Here is a tiny trained network, its code and every weight. The questions are about switching its units off for an input and a class, where a switched-off unit gives its printed mean instead of its output.

import numpy as np


def w(rows, s, z=0):
    codes = np.array(rows[::2]) - 128.0
    scale = np.full(codes.shape[1], s)
    scale[-1] = z or s
    return codes * scale


def f(y):
    return np.maximum(y, 0)


def log_softmax(a):
    a = a - a.max(-1, keepdims=True)
    return a - np.log(np.exp(a).sum(-1, keepdims=True))


def net(x, mask):
    res = np.array(x, float).reshape(1, 7) / 4 @ E
    y = f(res @ A[0][:, :-1].T + A[0][:, -1])
    res = res + np.where(mask, y, B[0][:, -1]) @ B[0][:, :-1]
    return log_softmax(res[-1] @ U[:, :-1].T + U[:, -1])


A, B = {}, {}
E = w([
[163,135,202,117,254,165,81,89,100],'x0',
[194,184,232,133,48,74,77,132,171],'x1',
[170,3,94,125,93,182,112,166,15],'x2',
[182,71,247,107,77,171,112,90,60],'x3',
[224,159,207,95,175,187,96,85,227],'x4',
[49,125,80,116,63,140,222,101,162],'x5',
[55,108,152,88,53,192,252,41,164],'x6',
],0.0038)
A[0] = w([
[196,106,255,128,98,164,102,104,81,219],'N1',
[126,141,112,119,83,149,187,110,235,84],'N2',
[82,97,33,142,42,101,148,156,59,67],'N3',
[105,119,88,123,95,114,139,126,111,110],'N4',
[117,106,94,118,227,168,129,120,85,155],'N5',
[107,112,77,141,118,105,133,141,80,167],'N6',
[100,180,151,140,172,65,108,142,170,155],'N7',
[246,103,153,136,150,137,38,154,109,91],'N8',
[67,128,37,122,66,127,182,129,157,250],'N9',
[121,137,130,132,147,122,136,128,107,49],'N10',
[126,189,157,131,163,82,104,139,164,108],'N11',
[190,116,141,131,129,141,86,135,112,86],'N12',
[120,126,110,135,142,140,129,129,116,126],'N13',
[113,130,105,117,102,134,151,112,193,57],'N14',
[105,100,66,128,173,145,136,137,96,225],'N15',
[161,107,229,119,102,147,115,121,112,175],'N16',
[105,161,128,127,152,98,100,130,147,147],'N17',
[78,150,72,130,81,134,190,110,188,75],'N18',
[146,190,146,121,165,102,99,141,157,128],'N19',
[168,188,165,124,167,111,75,132,159,175],'N20',
[55,123,235,123,67,163,205,80,116,105],'N21',
[88,100,46,137,53,106,145,148,71,69],'N22',
[106,98,61,122,250,172,144,119,67,145],'N23',
[118,123,86,125,94,118,135,144,84,96],'N24',
],0.0098,0.0013)
B[0] = w([
[187,68,249,87,121,127,152,136,99,253],'N1',
[162,173,119,139,102,209,162,118,141,196],'N2',
[41,125,111,106,90,54,99,174,108,253],'N3',
[101,134,120,125,102,107,115,148,126,175],'N4',
[126,65,85,156,201,146,135,113,143,192],'N5',
[73,105,118,107,136,104,121,147,124,196],'N6',
[126,192,103,155,164,106,111,85,131,212],'N7',
[250,113,117,113,124,112,125,206,155,244],'N8',
[117,159,92,122,44,157,123,207,148,250],'N9',
[129,117,127,124,138,136,129,124,141,133],'N10',
[134,181,111,149,150,91,111,87,138,207],'N11',
[183,119,132,110,128,127,130,167,141,181],'N12',
[116,116,121,136,142,138,131,134,125,146],'N13',
[152,149,118,144,102,168,144,127,141,166],'N14',
[69,87,111,124,182,148,133,140,129,202],'N15',
[151,94,212,95,124,123,143,114,106,212],'N16',
[123,160,113,138,153,114,116,101,139,175],'N17',
[161,160,106,138,63,187,138,167,153,212],'N18',
[144,174,120,152,149,83,111,101,121,205],'N19',
[171,166,122,164,136,61,106,103,105,231],'N20',
[53,126,188,122,82,161,161,35,109,222],'N21',
[54,129,113,107,93,67,97,164,116,234],'N22',
[94,61,82,155,235,178,130,119,137,219],'N23',
[87,127,125,113,124,94,116,138,123,180],'N24',
],0.025,0.0061)
U = w([
[49,116,86,83,82,54,68,194,96,107],'0',
[132,101,212,91,95,149,191,33,65,65],'1',
[105,49,62,178,228,193,139,116,152,223],'2',
[140,196,85,155,57,224,177,145,199,40],'3',
[254,80,168,87,136,98,119,204,122,79],'4',
[176,208,101,204,173,55,69,55,138,252],'5',
],0.0051,0.00048)

Each question gives the input, the list of numbers given to net, and the class t.
The units are the neurons (one row each of A and B). Each row of codes is followed by its name. A weight is (code - 128) times the scale printed after its matrix; where a second scale follows, it is the last column's (A, B and U).
mask holds one flag per neuron, in row order. A switched-off neuron (its flag False) gives its mean, the last column of its row in B, instead of its output. The means were averaged over made-up inputs and are rounded, as every weight is.
A unit's drop is (log p(t) with every unit on - log p(t) with that unit switched off) / (log p(t) with every unit on - log p(t) with every unit switched off).
The circuit of an input: a set's keep is (log p(t) with only the set's units on - log p(t) with every unit switched off) / (log p(t) with every unit on - log p(t) with every unit switched off). Starting from the 12 units with the biggest drops (on a tie, the unit counted first), units are removed one at a time, each time the one whose removal leaves the highest keep (on an exact tie, the one counted first), for as long as the keep stays at least 0.8.
circuit, biggest first: the units of the circuit, biggest drop first
k most important neurons: the k neurons with the biggest drops, biggest first
drop of u: that unit's drop, to one decimal
input [8,3,5,5,-7,-3,5], class 1: circuit, biggest first => (N21)
input [-3,4,-4,1,7,6,-2], class 5: circuit, biggest first => (N9; N11)
input [3,-2,3,1,-6,-6,4], class 2: circuit, biggest first => (N23; N5)
input [-1,-2,-3,3,7,5,3], class 3: 2 most important neurons => (N2; N18)
input [6,0,-1,0,-5,-4,6], class 1: 2 most important neurons => (N21; N8)
input [8,3,0,1,3,7,-5], class 4: 2 most important neurons => (N1; N8)
input [0,-4,8,-3,6,-3,-2], class 2: 2 most important neurons => (N23; N5)
input [-8,8,-5,0,-6,4,1], class 3: 4 most important neurons => (N2; N18; N14; N9)
input [2,7,7,2,-8,-5,4], class 4: 3 most important neurons => (N1; N8; N16)
input [7,-8,2,6,-1,-4,-6], class 2: 2 most important neurons => (N23; N5)
input [-6,4,-1,7,-2,-3,0], class 1: 2 most important neurons => (N21; N9)
input [-1,4,1,-2,1,-3,-3], class 4: 3 most important neurons => (N8; N21; N12)
input [5,6,4,-5,0,7,-4], class 5: drop of N1 => 0.2
input [5,-5,2,-6,-7,-1,-7], class 2: circuit, biggest first => (N23)
input [-5,7,-7,7,-6,5,-8], class 5: drop of N7 => 0.1
input [-4,1,7,4,-1,-8,7], class 1: drop of N21 => 0.4
